  11  329  214  250 -205
  20  744  833  269 -169
-234   44 -371   -4  155
->
 744  833
  44 -371

  29  128 -165   23  309
 243  -83  171   17 -222
 195  598 -486 -194 -263
 751   53   58  153  209
->
 -83  171
 598 -486

 238  621  535 -144
-163 -594 -556  157
-805 -276  148 -255
->
-594 -556
-276  148

-437   51 -172 -394  113
-181 -134 -334  454 -299
 218 -240  112  756   69
  14 -276   67  330   -1
->
-134 -334
-240  112

  77 -680 -342
-471 -696 -237
-299  401 -523
 -58  799  406
-816  209  785
->
-696 -237
 401 -523

  11 -647  173  128  175
-224  451 -260  256  311
-192 -610   66  191  223
-367 -432  -90  358   11
->
 451 -260
-610   66
---
-246  140 -345  195  176   39  364  136  649
-127 -158 -811    8 -304  760  -49   17 -513
 155  710 -468 -423  604 -533 -153  189 -562
-316 -333 -100  247  234  115  406  -40  317
 432  618 -415 -701  746 -269  -19  -19 -169
-299  312 -285  158  167 -256  508   26  561
-321  421 -420  205   -5 -431  528 -160  675
 503  688 -375 -637  739 -309 -121  -49 -140
  33 -134 -168   64 -194  364  207 -170  312
->
-316 -333 -100  247  234  115  406  -40  317
  33 -134 -168   64 -194  364  207 -170  312
-299  312 -285  158  167 -256  508   26  561
-246  140 -345  195  176   39  364  136  649
 503  688 -375 -637  739 -309 -121  -49 -140
 432  618 -415 -701  746 -269  -19  -19 -169
-321  421 -420  205   -5 -431  528 -160  675
 155  710 -468 -423  604 -533 -153  189 -562
-127 -158 -811    8 -304  760  -49   17 -513

-411  778 -154   78
 -53 -110  131   30
 258 -338 -365 -595
-438  176  -78   80
->
 -53 -110  131   30
-438  176  -78   80
-411  778 -154   78
 258 -338 -365 -595

 732 -228  103 -226
-388  817  242 -306
 114  674  487 -837
 728  405 -159 -136
-578  412 -156 -252
-648 -602  550  335
->
-648 -602  550  335
 114  674  487 -837
-388  817  242 -306
 732 -228  103 -226
-578  412 -156 -252
 728  405 -159 -136

 172 -402 -273 -319  442  116
-427 -139  291  178 -654   52
-326  414  295  348 -506 -156
->
-326  414  295  348 -506 -156
-427 -139  291  178 -654   52
 172 -402 -273 -319  442  116

-282  101  285  351 -262
-366 -648  447  286  -78
-497  447 -441 -235 -433
 356   58 -386 -171  150
-247 -525  610 -813 -754
 606   47 -439  810 -347
 276 -676 -157  115 -248
-649 -378  -50 -228 -524
 622 -362  -71 -180 -414
 526  248 -504 -246 -382
-591  561 -619  131 -682
-178  332  356 -611   -6
->
-247 -525  610 -813 -754
-366 -648  447  286  -78
-178  332  356 -611   -6
-282  101  285  351 -262
-649 -378  -50 -228 -524
 622 -362  -71 -180 -414
 276 -676 -157  115 -248
 356   58 -386 -171  150
 606   47 -439  810 -347
-497  447 -441 -235 -433
 526  248 -504 -246 -382
-591  561 -619  131 -682

-164  349 -327  -16  395  205 -214  270 -130   57 -423
 -76 -243 -295  298   34 -765 -176 -673 -446  176   52
   7 -453  280 -668  -24  -54  201   32 -341  149   78
 320 -190   10  101  -58   27   65  -65   50  -33 -128
->
   7 -453  280 -668  -24  -54  201   32 -341  149   78
 320 -190   10  101  -58   27   65  -65   50  -33 -128
 -76 -243 -295  298   34 -765 -176 -673 -446  176   52
-164  349 -327  -16  395  205 -214  270 -130   57 -423

 281 -621 -346  144  114  595 -297  146   91 -129  264    2  292  -34 -236  250
 404 -252  -50  292   79 -183 -120  280  333   31  292  280   11  260   55  383
  64  145  -96  162 -180 -472  238  241  408  282  -23  473 -235  459 -162  342
 425 -124   85  255  253  -99 -189  130 -174   13  392 -311  146 -219  208  -59
->
 425 -124   85  255  253  -99 -189  130 -174   13  392 -311  146 -219  208  -59
 404 -252  -50  292   79 -183 -120  280  333   31  292  280   11  260   55  383
  64  145  -96  162 -180 -472  238  241  408  282  -23  473 -235  459 -162  342
 281 -621 -346  144  114  595 -297  146   91 -129  264    2  292  -34 -236  250

  65  137 -205  -95 -229  -58  194 -121 -273 -105  282 -365
 238  175 -244  140  110  -33  -48  101  291  634  128  373
-204  368  212   58  276  -36  112  120   71  475  -55  139
->
-204  368  212   58  276  -36  112  120   71  475  -55  139
  65  137 -205  -95 -229  -58  194 -121 -273 -105  282 -365
 238  175 -244  140  110  -33  -48  101  291  634  128  373
---
-563  148   52
-236  122  289
-592  193  219
 455  -92   82
-448  150  186
-716  144 -130
-728  186   44
->
-728 -716 -448  455 -592 -236 -563
 186  144  150  -92  193  122  148
  44 -130  186   82  219  289   52

 155  318 -194 -387  350 -312  -59   93
 149  681 -104 -153  266  276  481  740
 252  377 -240 -440  432 -207  -93  -26
-198  229 -155  172   30 -199  370   -7
-188  -86  165    3  308 -821 -479  148
 259  190  -85 -386  559 -326 -237  -32
-165   32 -171  189  193  -28  255  -39
->
-165  259 -188 -198  252  149  155
  32  190  -86  229  377  681  318
-171  -85  165 -155 -240 -104 -194
 189 -386    3  172 -440 -153 -387
 193  559  308   30  432  266  350
 -28 -326 -821 -199 -207  276 -312
 255 -237 -479  370  -93  481  -59
 -39  -32  148   -7  -26  740   93

-151 -177 -130 -162 -163 -176 -180 -159  -41 -166  -58 -300 -140   -6 -172
  65 -508    3 -203   14 -528   19  311 -526 -235  142 -500 -194  608   35
  92 -100  152  187  221   85  165    1   74  -86 -155 -301  -28   36  194
-346 -211 -395 -237 -303   94 -324 -161 -328 -152 -335  238 -122 -479 -367
 283   38  228  304  236  216  248   82    2  116 -679  472  368 -838  202
-262  163 -220  -53  -69  577 -267 -130  -14  216  390  316 -153  -91 -157
->
-262  283 -346   92   65 -151
 163   38 -211 -100 -508 -177
-220  228 -395  152    3 -130
 -53  304 -237  187 -203 -162
 -69  236 -303  221   14 -163
 577  216   94   85 -528 -176
-267  248 -324  165   19 -180
-130   82 -161    1  311 -159
 -14    2 -328   74 -526  -41
 216  116 -152  -86 -235 -166
 390 -679 -335 -155  142  -58
 316  472  238 -301 -500 -300
-153  368 -122  -28 -194 -140
 -91 -838 -479   36  608   -6
-157  202 -367  194   35 -172

-262 -234  724  586
 195  172 -547 -435
 -89  -30  163  101
-134 -115  372  288
 124  139 -388 -347
-178 -166  518  418
  74   33 -166  -84
 -38   16   29  -34
->
 -38   74 -178  124 -134  -89  195 -262
  16   33 -166  139 -115  -30  172 -234
  29 -166  518 -388  372  163 -547  724
 -34  -84  418 -347  288  101 -435  586

 188  237  160 -220  212   56 -645   87  -90  -35  278
  22   79   58  335  -59 -223 -867  289  296 -232  311
 229  204  226   22  248  193 -730  137 -163  -89  224
->
 229   22  188
 204   79  237
 226   58  160
  22  335 -220
 248  -59  212
 193 -223   56
-730 -867 -645
 137  289   87
-163  296  -90
 -89 -232  -35
 224  311  278

-156   57  387  463 -757 -140 -297 -268    7
 171  -57 -380 -419  712  147  291  232    7
  72 -135  -35  -99  -15  150   90 -141 -298
 301 -327 -345 -478  495  435  386 -115 -580
->
 301   72  171 -156
-327 -135  -57   57
-345  -35 -380  387
-478  -99 -419  463
 495  -15  712 -757
 435  150  147 -140
 386   90  291 -297
-115 -141  232 -268
-580 -298    7    7
